In the rows, 128 means zero.
90,175,143,107,106,169,148,103,125,79,133,124,107,152,126,133,148,130,136,130,137,165,150,200,166,164,151,143,163,143,112,105 -> k427
116,159,179,133,183,191,128,129,110,203,170,99,105,67,140,176,107,157,158,107,127,105,162,179,124,129,127,103,96,53,113,113 -> k440
96,18,164,104,105,59,119,102,98,146,83,166,78,163,120,85,102,128,109,114,121,145,127,63,203,128,182,139,133,124,151,105 -> k42
62,142,112,91,94,215,142,97,110,79,157,135,78,145,129,145,136,130,110,139,130,171,159,198,184,154,184,142,215,163,122,89 -> k891
127,89,155,136,133,128,105,162,123,169,134,159,197,44,111,126,119,106,125,141,155,149,160,91,58,156,88,182,112,148,100,125 -> k578
86,164,143,111,104,174,149,107,119,80,146,137,99,138,120,133,150,140,126,136,122,174,153,178,160,149,160,146,172,143,107,92 -> k440
125,89,161,141,144,94,117,153,124,165,134,150,172,63,117,103,113,103,133,134,138,176,144,99,62,153,99,156,121,127,94,122 -> k42
93,42,176,98,113,68,123,111,83,182,80,135,119,172,114,117,63,120,131,123,123,154,129,55,181,127,191,145,112,136,171,140 -> k252
106,166,166,134,187,201,128,126,106,163,153,99,106,92,142,164,131,134,180,105,135,85,191,203,161,139,135,108,95,49,126,125 -> k427
82,146,105,125,97,170,133,108,125,97,161,128,82,133,120,134,132,115,112,118,131,192,117,183,152,155,169,134,210,169,107,76 -> k891
108,163,180,138,183,184,130,125,108,212,165,95,101,83,136,178,99,152,169,108,141,111,151,171,112,138,129,95,74,57,122,131 -> k252
88,71,177,90,132,43,123,121,118,173,74,125,81,167,139,114,68,128,113,97,112,141,143,105,186,123,181,140,106,108,148,115 -> k42
129,79,165,139,145,82,108,148,118,154,132,136,182,68,123,123,106,82,152,133,124,172,170,69,54,165,99,150,118,149,107,149 -> k309
80,157,110,97,100,178,139,97,130,81,149,116,80,147,128,137,137,130,139,143,116,178,127,135,145,160,175,133,216,181,117,107 -> k309
94,150,156,139,189,195,126,129,93,159,145,114,84,86,137,172,123,130,177,102,131,95,206,217,146,136,147,117,77,51,145,133 -> k252
133,95,159,150,154,87,114,158,108,148,135,148,194,70,104,129,100,71,155,130,144,161,171,78,50,152,85,158,111,131,103,152 -> k219
132,94,155,141,150,98,120,155,108,141,126,149,194,74,105,130,102,74,152,136,139,160,170,93,62,156,93,155,117,139,107,153 -> k219
105,159,182,137,175,181,127,129,125,204,169,100,115,69,148,167,117,158,154,113,137,103,165,145,122,143,109,111,87,38,113,110 -> k384
111,152,191,126,181,183,123,126,118,200,167,99,100,72,136,170,109,155,154,107,143,110,155,173,127,144,128,106,91,61,112,119 -> k578
85,24,169,107,93,85,113,113,87,151,94,189,93,148,118,94,91,133,101,114,128,148,130,75,198,126,194,148,136,133,145,100 -> k891
124,79,164,136,126,127,111,154,117,154,145,142,189,46,110,115,122,95,135,136,132,169,148,90,62,163,94,179,130,171,107,137 -> k309
102,130,117,82,160,97,156,126,163,132,144,102,143,163,191,171,97,102,110,145,117,142,143,194,150,134,119,88,170,128,112,156 -> k440
110,96,117,85,172,87,157,125,169,118,139,124,140,159,199,150,98,108,109,139,134,125,133,213,154,125,131,74,146,102,132,185 -> k578
126,87,162,141,137,87,106,143,110,146,131,147,177,73,122,129,111,81,150,125,126,167,176,70,60,161,104,154,113,156,107,141 -> k309
112,156,184,135,185,170,131,122,125,194,170,98,100,76,133,160,110,151,155,108,135,123,153,171,117,136,118,96,87,50,110,111 -> k42
93,107,150,90,181,82,166,132,179,108,153,67,115,173,200,156,110,94,129,122,108,144,138,228,169,146,125,63,154,124,128,194 -> k309
81,57,190,86,113,63,116,121,120,169,90,132,89,152,141,118,76,123,109,94,110,134,138,86,183,133,168,162,119,134,152,116 -> k309
107,153,186,132,181,185,122,127,121,205,170,95,100,72,136,172,102,160,161,108,147,107,151,158,118,146,130,102,96,57,112,118 -> k578
94,129,105,88,160,102,139,132,164,136,146,130,144,157,190,179,97,96,104,142,127,142,148,201,142,136,116,79,167,134,109,141 -> k891
85,168,140,109,112,176,154,105,124,64,145,119,95,161,107,133,147,121,138,130,130,166,148,185,167,160,157,141,174,145,122,114 -> k219
100,146,157,142,200,194,110,137,101,166,157,113,95,76,130,163,132,137,165,102,129,103,207,238,151,131,151,112,72,52,139,125 -> k891
127,94,151,149,150,91,102,164,106,160,141,158,201,64,115,128,107,94,143,146,144,179,172,96,49,153,102,143,109,147,92,149 -> k891
71,124,133,74,90,207,146,84,120,76,153,122,72,141,134,138,138,124,119,146,113,185,144,170,170,169,167,149,233,178,125,95 -> k309
124,98,159,147,148,79,113,156,113,157,124,142,191,71,129,126,114,97,148,141,136,164,182,75,70,158,92,154,100,118,103,146 -> k384
114,97,121,87,175,77,165,125,175,129,145,116,138,160,206,141,98,101,106,136,124,133,130,206,136,119,115,63,149,89,125,174 -> k42
106,157,152,141,201,204,133,127,107,162,169,74,104,87,130,162,133,153,185,125,124,95,188,195,155,135,160,96,96,54,131,148 -> k440
87,17,168,104,96,60,123,108,93,141,82,170,88,158,132,86,104,134,107,119,122,144,129,47,218,129,186,152,134,119,150,117 -> k384
113,103,96,99,158,50,147,122,153,89,136,126,120,170,185,147,118,123,111,142,136,155,126,210,169,115,127,83,132,117,143,199 -> k384
91,80,184,85,116,74,126,124,116,174,79,132,104,154,142,125,65,131,117,106,132,127,141,100,174,130,161,155,115,112,139,117 -> k427
115,171,168,135,176,187,122,126,111,191,161,110,95,64,143,176,103,151,172,105,149,105,153,180,116,149,115,103,106,57,99,111 -> k427
85,14,162,104,97,79,110,112,89,150,88,193,93,152,117,97,96,130,103,119,128,149,132,76,201,127,193,144,136,134,151,100 -> k891
86,55,200,84,123,52,120,121,117,175,77,140,95,163,132,115,77,137,106,107,128,145,138,95,184,125,182,151,98,114,150,124 -> k578
126,113,172,151,130,125,115,147,146,154,155,142,195,48,104,118,126,103,140,141,135,174,143,80,39,171,73,171,116,144,96,113 -> k309
78,168,122,115,98,182,139,112,123,70,145,134,102,152,120,134,148,139,129,138,130,169,165,191,154,165,172,134,175,156,114,98 -> k891
126,78,169,135,143,94,111,149,118,154,143,133,181,61,125,126,108,85,149,139,131,176,169,72,45,170,93,152,125,156,98,153 -> k309
95,40,169,98,112,66,118,115,89,164,71,147,117,162,125,106,76,115,133,112,130,129,141,55,198,128,183,151,126,128,154,127 -> k427
106,137,120,79,157,92,150,120,166,125,134,113,136,171,195,171,100,99,118,140,133,134,140,209,160,146,99,89,165,118,110,150 -> k427
119,94,166,146,137,113,112,160,102,176,131,164,193,55,108,120,99,94,146,138,143,178,143,107,60,163,91,176,119,137,106,126 -> k252
96,115,127,78,172,84,153,127,174,141,138,96,141,167,189,171,95,97,104,134,133,143,132,204,158,134,128,84,148,130,124,171 -> k578
97,127,108,84,161,88,151,116,176,124,140,121,121,169,192,161,108,104,107,142,126,144,140,193,145,136,110,79,166,112,115,138 -> k42
112,163,175,136,169,187,126,123,113,185,163,114,100,70,142,170,106,146,168,105,148,105,158,170,119,148,112,108,108,55,101,106 -> k427
85,163,140,103,99,181,146,99,125,72,145,128,85,134,129,139,148,133,131,128,116,171,143,179,154,168,162,137,178,174,112,105 -> k309
129,96,152,147,156,93,112,156,108,153,133,147,193,67,99,133,100,76,157,134,147,162,168,83,53,157,90,159,108,136,105,153 -> k219
114,110,155,151,121,142,117,162,108,163,132,163,190,50,105,132,113,98,139,133,148,157,160,98,52,157,90,185,109,149,106,118 -> k252
91,125,115,77,171,75,154,112,178,133,138,96,127,190,198,168,99,95,111,140,122,140,154,189,160,144,118,70,159,114,119,152 -> k42
73,157,146,99,108,174,145,106,127,76,137,124,99,148,122,134,143,137,128,135,135,175,158,200,168,170,171,151,174,149,121,104 -> k578
117,89,100,97,160,60,142,115,158,93,141,124,121,175,168,143,112,123,111,141,148,158,106,221,171,122,140,81,141,132,149,196 -> k578
125,104,159,146,150,77,114,158,119,173,128,140,192,66,137,130,111,97,140,137,138,151,183,59,59,151,89,152,88,116,93,147 -> k384
91,70,144,98,106,95,129,107,108,180,83,177,95,143,116,133,58,128,116,117,130,112,88,27,189,128,178,131,149,136,128,95 -> k219
120,87,173,139,131,123,110,161,123,159,134,154,198,53,108,127,120,100,124,137,153,154,170,87,65,156,86,183,105,144,103,125 -> k578
117,89,158,145,137,114,104,159,115,180,142,167,199,54,109,117,110,100,124,135,145,179,143,115,68,157,106,160,118,146,94,115 -> k891
---
109,124,148,75,106,122,132,122,110,177,96,83,114,113,149,116,133,181,165,115,139,142,130,119,157,112,116,137,119,74,107,131 -> k132
153,146,149,95,127,126,111,118,136,113,149,94,126,137,143,137,134,117,90,125,114,132,133,130,123,143,132,128,146,162,156,118 -> k361
174,130,134,109,150,143,126,119,130,107,140,112,118,115,147,108,99,117,113,157,100,106,153,139,94,103,119,111,141,117,143,128 -> k132
129,136,162,118,119,115,127,122,102,135,137,132,113,113,134,142,103,99,172,137,130,122,165,119,97,125,122,128,124,113,142,110 -> k992
139,137,128,100,145,108,111,132,103,123,155,115,108,115,144,139,126,124,155,166,126,110,177,125,91,108,137,103,171,113,164,132 -> k237
153,137,160,80,79,111,117,127,118,156,146,91,99,118,100,160,101,129,174,127,114,117,164,138,116,125,162,106,101,119,118,105 -> k559
136,138,168,93,143,108,112,114,115,139,156,118,99,111,139,134,152,121,136,140,126,119,149,128,116,132,142,123,157,131,133,141 -> k835
171,129,152,104,130,140,158,77,151,128,126,158,116,120,98,128,130,101,134,101,96,84,146,132,126,137,166,103,157,127,124,144 -> k851
152,123,132,125,155,132,137,121,102,125,140,132,130,132,140,120,110,110,146,125,112,101,144,157,98,112,103,123,149,111,155,128 -> k851
136,129,133,93,127,139,135,88,106,129,127,114,118,124,115,113,127,133,153,122,100,105,157,129,125,134,148,99,161,113,150,156 -> k237
148,142,166,117,133,156,86,168,192,133,112,112,99,110,143,119,93,121,96,167,83,132,118,117,161,113,211,131,127,107,122,118 -> k835
153,120,146,91,158,122,146,130,153,130,146,115,108,131,135,125,136,127,110,132,104,113,142,130,117,122,128,122,163,138,134,130 -> k559
175,134,100,60,115,136,165,122,167,176,149,136,132,66,133,113,145,168,85,62,97,97,182,124,154,137,120,78,138,172,99,188 -> k751
133,112,157,145,156,128,138,64,124,84,126,165,109,183,143,60,173,86,122,163,131,117,96,167,133,163,169,113,167,138,196,103 -> k851
178,137,179,77,102,117,145,131,160,162,136,104,101,103,120,144,90,140,154,98,91,134,152,133,121,128,153,132,97,108,98,94 -> k851
179,145,136,70,156,105,181,85,134,119,138,145,116,110,152,120,139,109,120,123,133,116,153,108,114,126,120,112,162,125,159,117 -> k851
165,142,126,103,154,119,137,114,131,133,164,91,113,121,126,147,147,136,134,104,116,106,170,140,104,125,114,109,176,149,143,130 -> k751
164,130,125,107,148,130,138,107,115,119,124,130,132,134,138,135,140,121,125,123,129,115,125,141,124,119,106,123,174,131,151,127 -> k132
155,137,114,114,145,100,136,153,103,135,122,114,140,128,143,140,119,139,180,119,146,101,119,157,117,102,84,159,161,119,110,131 -> k132
168,123,132,114,145,113,121,156,152,122,157,115,136,154,155,145,119,132,79,127,111,136,123,142,130,116,111,148,146,168,136,103 -> k608
122,141,121,111,135,130,137,150,181,123,125,115,118,133,125,119,127,136,97,136,115,134,124,116,154,136,154,135,145,143,116,125 -> k237
114,147,143,163,130,130,116,152,138,98,104,135,107,130,157,131,101,88,136,162,137,142,121,107,124,131,130,143,121,113,145,94 -> k675
175,117,156,70,147,122,142,98,135,140,138,123,118,128,127,142,122,122,123,116,99,107,141,124,128,112,146,118,161,127,131,131 -> k992
138,130,118,104,123,145,111,156,180,102,133,70,129,142,160,133,153,117,61,138,136,142,143,114,144,132,125,133,139,153,155,123 -> k361
134,114,166,71,97,93,131,142,132,156,119,79,111,128,122,155,121,138,151,125,118,132,148,125,124,119,156,119,121,111,102,104 -> k361
122,127,131,118,133,160,115,114,125,127,121,95,116,136,117,107,148,136,133,138,108,133,133,138,141,141,153,118,139,119,157,132 -> k559
143,146,162,74,132,120,99,62,45,131,138,96,103,130,116,100,168,114,144,181,93,138,131,128,145,153,227,118,121,127,156,110 -> k608
121,136,75,129,151,148,138,121,156,135,132,115,149,127,104,133,131,154,117,86,135,102,129,149,152,115,64,131,158,144,107,169 -> k132
124,164,160,133,121,115,138,148,149,105,122,127,94,100,163,124,97,106,135,142,144,128,136,99,111,142,120,143,115,122,122,101 -> k675
141,123,170,76,105,123,126,145,102,141,138,70,108,103,132,132,99,139,133,143,113,132,156,129,102,117,147,128,92,105,100,100 -> k992
155,137,195,44,75,73,123,150,148,169,131,90,78,104,126,129,129,174,163,126,97,115,137,136,153,144,216,121,101,128,52,111 -> k675
124,116,201,77,101,130,96,116,78,111,153,51,82,116,120,105,172,131,108,211,95,130,167,122,95,131,222,102,109,92,125,114 -> k132
135,165,120,114,114,111,160,154,141,117,136,118,140,111,138,161,119,113,106,122,159,138,148,113,100,130,89,143,107,159,105,119 -> k835
105,139,114,80,180,114,166,142,159,178,95,169,132,146,89,114,190,109,138,151,76,131,92,162,203,144,201,145,147,165,96,145 -> k132
156,117,123,126,162,131,129,86,152,130,126,149,136,155,117,141,125,107,113,143,90,124,121,122,115,109,157,111,136,137,138,128 -> k361
125,138,148,154,114,136,153,133,151,117,100,157,129,139,134,114,104,103,139,132,123,132,129,120,126,136,141,132,120,109,146,98 -> k851
152,121,168,133,122,141,130,102,109,99,131,108,120,141,143,133,113,119,113,128,122,104,156,120,69,111,117,118,153,100,137,119 -> k851
141,101,154,85,103,123,130,131,124,127,118,94,119,132,140,103,125,134,115,158,115,134,143,131,124,121,167,121,98,119,105,115 -> k992
137,96,141,97,120,98,116,159,120,161,115,104,119,135,124,152,122,145,145,151,108,132,142,126,138,92,167,127,131,103,95,107 -> k608
133,113,147,90,157,114,126,127,142,133,137,112,117,128,144,137,128,122,116,132,119,114,136,132,118,111,117,116,172,122,151,136 -> k361
149,129,153,96,159,103,154,117,123,138,148,125,109,118,137,131,129,121,125,136,107,114,147,123,104,115,137,111,162,126,140,123 -> k751
108,115,188,74,109,122,127,142,152,156,146,91,111,133,139,125,128,164,95,166,99,139,139,115,127,111,186,127,88,104,114,117 -> k992
152,135,131,101,135,102,133,132,117,115,149,105,127,124,152,141,154,146,115,119,126,143,133,116,123,138,104,141,138,147,130,131 -> k675
150,111,197,94,137,145,144,102,166,95,136,112,100,132,130,85,87,122,85,155,81,104,116,137,97,123,158,116,138,114,135,136 -> k559
168,146,116,165,146,126,68,171,165,114,84,199,118,143,154,147,56,76,135,242,88,139,86,117,143,74,242,119,105,101,153,76 -> k675
182,126,183,70,105,151,138,101,165,104,159,79,103,136,113,165,94,121,72,101,71,88,197,119,77,119,135,78,185,142,135,139 -> k237
156,122,180,86,110,103,132,129,126,158,120,104,107,124,125,151,117,139,151,125,104,134,132,121,123,116,168,130,119,105,88,111 -> k835
110,134,121,170,133,137,156,134,116,120,100,143,136,138,137,97,123,116,163,138,134,127,135,130,109,133,126,136,113,99,137,104 -> k851
138,107,110,100,140,150,157,91,112,112,95,117,113,123,162,83,156,104,133,149,145,122,173,120,122,122,125,87,151,86,180,126 -> k851
155,117,153,83,92,82,127,132,99,146,128,76,109,150,127,154,117,146,181,134,138,135,143,136,111,112,136,130,120,111,110,88 -> k559
150,117,165,96,159,119,138,108,154,125,129,128,91,126,166,135,121,115,120,125,109,108,145,100,123,112,116,116,175,105,145,138 -> k675
134,128,143,99,116,134,121,126,140,108,126,96,124,136,157,105,122,126,99,133,135,128,147,125,138,133,119,130,142,139,146,126 -> k992
157,112,122,72,148,110,172,139,188,181,124,165,113,138,150,100,102,127,146,93,87,85,138,147,176,120,133,111,157,138,118,151 -> k237
130,162,166,154,114,100,120,154,112,123,111,148,99,128,158,133,74,92,212,141,139,116,153,119,92,134,126,144,158,111,143,85 -> k237
141,117,161,68,79,128,111,159,145,138,118,51,98,120,119,120,134,155,122,166,103,117,165,139,134,112,200,104,108,101,84,115 -> k132
117,135,124,138,103,117,131,124,127,107,113,127,130,132,139,113,126,108,154,142,163,126,157,112,126,137,122,132,125,128,136,118 -> k992
142,139,112,141,126,135,109,122,128,99,144,133,138,163,130,141,154,105,97,134,121,142,135,118,137,148,135,128,165,167,171,126 -> k237
117,138,149,133,122,112,131,147,134,124,126,144,112,136,157,123,102,104,148,161,129,131,145,112,107,124,137,134,130,115,145,111 -> k237
149,133,169,79,112,116,108,147,132,133,147,83,96,108,131,144,91,145,120,154,101,137,149,115,106,111,166,120,128,106,115,106 -> k237
85,105,70,179,143,164,125,181,142,125,77,109,161,160,121,153,139,162,124,139,123,170,104,144,136,107,108,136,114,111,122,118 -> k675
153,129,176,82,114,130,128,116,147,155,116,102,97,124,113,142,127,138,131,136,92,124,131,117,143,116,188,120,127,101,99,107 -> k132
171,105,158,63,120,111,107,168,100,185,148,64,116,111,141,194,146,180,140,105,115,139,146,148,99,89,106,144,134,112,71,119 -> k132
143,87,129,101,142,131,103,166,187,159,107,100,125,164,138,116,140,172,70,185,74,156,95,125,177,81,228,122,101,103,89,117 -> k835
133,174,133,123,117,131,125,133,114,135,121,91,131,109,136,156,114,136,162,125,137,132,151,98,110,118,124,152,114,106,117,129 -> k835
158,118,111,144,125,119,124,133,125,124,90,97,123,127,116,167,120,136,159,165,138,153,128,96,105,82,177,125,121,77,106,84 -> k751
137,152,139,124,106,123,134,144,176,71,155,143,123,131,131,89,107,59,119,170,129,125,161,146,148,170,151,116,122,170,211,103 -> k992
135,98,161,92,98,94,143,141,124,146,115,123,105,123,144,124,102,118,148,136,120,124,182,118,126,115,132,98,138,108,129,102 -> k608
157,138,164,98,156,131,122,114,159,125,145,126,107,118,135,146,109,112,106,133,100,95,143,126,99,114,150,101,176,132,152,123 -> k361
156,146,116,116,128,124,129,117,112,107,146,101,143,147,137,128,152,133,109,114,128,137,146,134,123,141,107,134,149,153,156,116 -> k851
